Below is a small trained network, with its code and all its weights. Each question gives an input and a class and asks what happens when units are switched off, that is, made to give their printed mean instead of their output.

import numpy as np


def w(rows, s, z=0):
    codes = np.array(rows[::2]) - 128.0
    scale = np.full(codes.shape[1], s)
    scale[-1] = z or s
    return codes * scale


def f(y):
    return y / 2 * (1 + np.tanh(0.7978845608 * (y + 0.044715 * y**3)))


def log_softmax(a):
    a = a - a.max(-1, keepdims=True)
    return a - np.log(np.exp(a).sum(-1, keepdims=True))


def net(x, mask):
    res = np.array(x, float).reshape(1, 8) / 4 @ E
    y = f(res @ A[0][:, :-1].T + A[0][:, -1])
    res = res + np.where(mask, y, B[0][:, -1]) @ B[0][:, :-1]
    return log_softmax(res[-1] @ U[:, :-1].T + U[:, -1])


A, B = {}, {}
E = w([
[164,239,240],'x0',
[2,215,110],'x1',
[60,85,252],'x2',
[131,128,126],'x3',
[128,129,129],'x4',
[125,129,128],'x5',
[131,127,126],'x6',
[124,130,128],'x7',
],0.0071)
A[0] = w([
[42,20,189,127],'N1',
[140,134,93,211],'N2',
[189,245,139,159],'N3',
[138,88,136,81],'N4',
[122,99,201,96],'N5',
[139,142,180,139],'N6',
[104,128,71,85],'N7',
[187,126,132,111],'N8',
[139,228,143,170],'N9',
[118,30,143,184],'N10',
[70,130,97,133],'N11',
[107,161,192,135],'N12',
[73,213,144,101],'N13',
[128,144,191,110],'N14',
[146,130,162,136],'N15',
[83,85,58,253],'N16',
[92,113,140,63],'N17',
[106,157,159,141],'N18',
[175,70,118,114],'N19',
[77,134,138,113],'N20',
[73,162,159,122],'N21',
[148,143,24,160],'N22',
[91,118,234,92],'N23',
[98,178,127,130],'N24',
[181,131,156,103],'N25',
[106,130,143,120],'N26',
[233,138,172,101],'N27',
[146,154,176,152],'N28',
[176,168,205,204],'N29',
[156,63,101,175],'N30',
[106,95,131,79],'N31',
[98,82,129,158],'N32',
[21,162,142,159],'N33',
[3,135,104,157],'N34',
[130,119,90,220],'N35',
[126,130,146,126],'N36',
[167,227,187,191],'N37',
],0.014,0.0049)
B[0] = w([
[176,116,252,228],'N1',
[113,70,146,181],'N2',
[61,172,229,243],'N3',
[159,148,139,136],'N4',
[134,152,91,170],'N5',
[89,156,87,168],'N6',
[77,110,116,163],'N7',
[150,105,109,163],'N8',
[57,161,191,220],'N9',
[186,145,241,210],'N10',
[92,109,99,172],'N11',
[138,174,100,187],'N12',
[133,154,196,203],'N13',
[91,174,74,170],'N14',
[105,140,105,149],'N15',
[143,74,170,251],'N16',
[157,120,125,130],'N17',
[140,142,125,161],'N18',
[172,116,186,185],'N19',
[142,93,127,152],'N20',
[152,114,136,177],'N21',
[103,47,93,238],'N22',
[131,165,22,204],'N23',
[118,126,170,166],'N24',
[123,141,83,160],'N25',
[139,128,127,134],'N26',
[78,169,39,211],'N27',
[82,160,106,176],'N28',
[18,148,102,235],'N29',
[143,115,178,206],'N30',
[137,151,135,132],'N31',
[118,126,162,164],'N32',
[159,16,153,222],'N33',
[76,79,60,230],'N34',
[123,82,139,188],'N35',
[124,134,118,132],'N36',
[24,216,156,255],'N37',
],0.021,0.0087)
U = w([
[157,81,168,228],'0',
[109,185,254,97],'1',
[56,167,133,225],'2',
[122,235,88,47],'3',
[98,78,138,2],'4',
],0.0095,0.006)

Each question gives the input, the list of numbers given to net, and the class t.
The units are the neurons (one row each of A and B). Each row of codes is followed by its name. A weight is (code - 128) times the scale printed after its matrix; where a second scale follows, it is the last column's (A, B and U).
mask holds one flag per neuron, in row order. A switched-off neuron (its flag False) gives its mean, the last column of its row in B, instead of its output. The means were averaged over made-up inputs and are rounded, as every weight is.
A unit's drop is (log p(t) with every unit on - log p(t) with that unit switched off) / (log p(t) with every unit on - log p(t) with every unit switched off).
The circuit of an input: a set's keep is (log p(t) with only the set's units on - log p(t) with every unit switched off) / (log p(t) with every unit on - log p(t) with every unit switched off). Starting from the 12 units with the biggest drops (on a tie, the unit counted first), units are removed one at a time, each time the one whose removal leaves the highest keep (on an exact tie, the one counted first), for as long as the keep stays at least 0.8.
circuit, biggest first: the units of the circuit, biggest drop first
most important unit: the unit with the biggest drop
top k neurons: the k neurons with the biggest drops, biggest first
drop when u is switched off: that unit's drop, to one decimal
input [-1,0,-7,-7,7,0,3,0], class 0: circuit, biggest first -> [N29, N37]
input [8,0,5,-5,-2,-8,-7,5], class 3: circuit, biggest first -> [N23, N12]
input [2,-8,-5,-1,8,-5,7,-5], class 2: most important unit -> N27
input [-8,1,8,-1,-5,1,7,8], class 0: circuit, biggest first -> [N37, N29]
input [1,7,8,-1,-5,-6,-1,-6], class 2: top 2 neurons -> [N23, N34]
input [2,0,-1,3,2,-3,-7,6], class 2: top 2 neurons -> [N1, N10]
input [4,-1,-8,4,-2,0,7,-1], class 2: top 4 neurons -> [N1, N10, N27, N22]
input [-1,-5,0,-6,-4,1,-4,-8], class 0: top 2 neurons -> [N37, N3]
input [4,-8,-1,1,8,-1,-5,1], class 2: top 2 neurons -> [N29, N23]
input [6,-1,8,-3,-5,-1,6,6], class 3: drop when N3 is switched off -> 0.0
input [4,4,4,-8,8,2,8,-8], class 2: drop when N23 is switched off -> 0.1
input [-1,2,-3,-3,7,3,8,-2], class 4: drop when N1 is switched off -> 0.2
